Here is a tiny trained network, its code and every weight. The questions are about switching its units off for an input and a class, where a switched-off unit gives its printed mean instead of its output.

import numpy as np


def w(rows, s, z=0):
    codes = np.array(rows[::2]) - 128.0
    scale = np.full(codes.shape[1], s)
    scale[-1] = z or s
    return codes * scale


def f(y):
    return y / 2 * (1 + np.tanh(0.7978845608 * (y + 0.044715 * y**3)))


def log_softmax(a):
    a = a - a.max(-1, keepdims=True)
    return a - np.log(np.exp(a).sum(-1, keepdims=True))


def net(x, mask):
    res = np.array(x, float).reshape(1, 8) / 4 @ E
    y = f(res @ A[0][:, :-1].T + A[0][:, -1])
    res = res + np.where(mask, y, B[0][:, -1]) @ B[0][:, :-1]
    return log_softmax(res[-1] @ U[:, :-1].T + U[:, -1])


A, B = {}, {}
E = w([
[25,50,91,34,10,237],'x0',
[127,129,128,126,128,128],'x1',
[46,250,32,16,104,9],'x2',
[125,122,127,126,130,129],'x3',
[127,128,126,130,127,126],'x4',
[25,40,14,207,235,104],'x5',
[103,56,236,3,218,82],'x6',
[128,127,127,126,130,128],'x7',
],0.004)
A[0] = w([
[141,198,29,237,35,183,110],'N1',
[57,72,99,59,33,224,114],'N2',
[92,28,228,2,213,73,117],'N3',
[51,49,49,170,203,105,131],'N4',
[211,201,211,63,50,150,106],'N5',
[193,48,197,213,149,214,116],'N6',
[84,218,73,63,115,37,113],'N7',
[88,214,77,65,118,43,108],'N8',
[54,71,98,57,29,228,113],'N9',
[36,35,36,181,220,100,121],'N10',
[140,197,29,236,36,182,112],'N11',
[85,219,73,61,115,34,109],'N12',
[234,225,154,213,216,27,118],'N13',
[75,140,85,111,113,129,255],'N14',
[140,189,45,219,49,175,112],'N15',
[43,39,44,177,214,102,120],'N16',
[222,221,155,208,211,34,118],'N17',
[210,200,213,62,50,151,107],'N18',
[140,187,46,217,51,173,113],'N19',
[96,36,220,12,205,77,118],'N20',
[88,214,77,66,118,45,109],'N21',
[36,38,36,180,217,101,125],'N22',
[86,219,74,62,115,32,106],'N23',
[204,193,205,71,59,147,106],'N24',
[142,189,45,219,48,176,109],'N25',
[55,71,98,57,30,227,113],'N26',
[193,46,197,214,148,213,114],'N27',
[52,71,98,56,28,228,113],'N28',
[89,212,78,67,118,46,110],'N29',
[211,197,217,58,48,153,109],'N30',
[42,38,44,178,215,101,118],'N31',
[210,197,217,58,49,152,108],'N32',
[54,72,98,57,30,224,116],'N33',
[210,197,214,62,50,151,107],'N34',
[86,217,75,63,116,39,109],'N35',
[192,48,197,213,148,213,116],'N36',
[101,47,209,26,196,85,120],'N37',
[140,190,43,222,48,176,112],'N38',
[195,47,197,214,148,214,115],'N39',
],0.0041,0.0092)
B[0] = w([
[133,163,174,67,200,169,147],'N1',
[96,108,153,155,184,73,150],'N2',
[144,202,159,96,162,190,150],'N3',
[125,169,126,159,92,137,158],'N4',
[73,162,106,178,98,127,137],'N5',
[87,67,69,75,92,161,148],'N6',
[109,73,92,87,105,155,144],'N7',
[101,86,102,94,113,154,139],'N8',
[93,106,149,158,191,66,152],'N9',
[110,181,120,172,84,141,162],'N10',
[137,157,165,76,190,162,148],'N11',
[102,72,90,86,107,158,143],'N12',
[59,70,145,145,184,58,155],'N13',
[254,109,193,134,74,85,255],'N14',
[133,149,155,89,179,155,141],'N15',
[109,178,119,168,88,141,157],'N16',
[57,70,146,144,182,63,151],'N17',
[77,162,106,177,98,127,138],'N18',
[133,147,152,92,175,152,141],'N19',
[142,193,156,101,158,184,147],'N20',
[102,83,97,92,111,155,139],'N21',
[118,176,122,167,87,139,163],'N22',
[93,65,86,82,106,164,141],'N23',
[75,160,102,171,103,128,134],'N24',
[128,150,151,89,180,156,140],'N25',
[98,109,149,153,181,75,151],'N26',
[88,75,80,80,96,158,147],'N27',
[97,106,150,158,189,68,152],'N28',
[99,76,88,87,109,158,139],'N29',
[74,170,97,191,89,127,139],'N30',
[103,185,115,173,84,144,156],'N31',
[84,161,108,174,98,128,139],'N32',
[100,108,155,156,184,70,153],'N33',
[76,164,101,179,96,127,138],'N34',
[104,85,102,93,112,153,141],'N35',
[89,70,71,77,94,159,148],'N36',
[141,181,150,107,152,175,143],'N37',
[134,148,153,90,176,153,142],'N38',
[87,70,74,76,94,160,148],'N39',
],0.0077,0.0085)
U = w([
[65,4,24,45,89,206,76],'0',
[175,128,154,139,113,103,254],'1',
[50,80,157,178,250,15,58],'2',
[67,253,87,229,48,164,63],'3',
[166,231,181,45,236,234,62],'4',
[208,104,145,132,87,99,176],'5',
[205,106,147,127,79,110,153],'6',
],0.0077,0.0065)

Each question gives the input, the list of numbers given to net, and the class t.
The units are the neurons (one row each of A and B). Each row of codes is followed by its name. A weight is (code - 128) times the scale printed after its matrix; where a second scale follows, it is the last column's (A, B and U).
mask holds one flag per neuron, in row order. A switched-off neuron (its flag False) gives its mean, the last column of its row in B, instead of its output. The means were averaged over made-up inputs and are rounded, as every weight is.
A unit's drop is (log p(t) with every unit on - log p(t) with that unit switched off) / (log p(t) with every unit on - log p(t) with every unit switched off).
The circuit of an input: a set's keep is (log p(t) with only the set's units on - log p(t) with every unit switched off) / (log p(t) with every unit on - log p(t) with every unit switched off). Starting from the 12 units with the biggest drops (on a tie, the unit counted first), units are removed one at a time, each time the one whose removal leaves the highest keep (on an exact tie, the one counted first), for as long as the keep stays at least 0.8.
circuit, biggest first: the units of the circuit, biggest drop first
unit that matters most: the unit with the biggest drop
k most important neurons: the k neurons with the biggest drops, biggest first
drop when u is switched off: that unit's drop, to one decimal
input [-5,1,-4,-5,-4,-2,7,5], class 4: unit that matters most	N3
input [-1,1,-5,6,6,-3,7,2], class 4: 4 most important neurons	(N3; N20; N37; N14)
input [-8,7,-1,-4,-5,-8,0,-2], class 2: circuit, biggest first	(N13; N17)
input [-5,-1,4,5,6,7,8,0], class 4: circuit, biggest first	(N3; N20)
input [-8,3,-5,4,-3,3,-5,-6], class 2: 3 most important neurons	(N13; N17; N14)
input [7,-7,2,3,-7,-7,-8,5], class 4: circuit, biggest first	(N1; N11)
input [6,5,-4,-4,3,3,8,-4], class 4: 2 most important neurons	(N3; N20)
input [-8,-6,-2,6,1,-8,-5,-5], class 2: 2 most important neurons	(N13; N17)
input [7,2,-1,-1,-8,-2,8,1], class 4: 3 most important neurons	(N3; N20; N37)
input [2,1,6,-5,0,-2,-8,-2], class 4: 2 most important neurons	(N1; N11)
input [3,0,6,-7,-3,-8,-3,4], class 3: drop when N31 is switched off	-0.1
input [8,-3,-7,7,8,0,-3,6], class 2: drop when N36 is switched off	-0.1
input [-6,3,-4,5,1,-8,6,-6], class 3: drop when N18 is switched off	0.1
input [-3,6,5,2,5,5,4,-3], class 6: drop when N19 is switched off	0.0
input [7,8,-7,-2,4,-7,-8,2], class 4: unit that matters most	N1
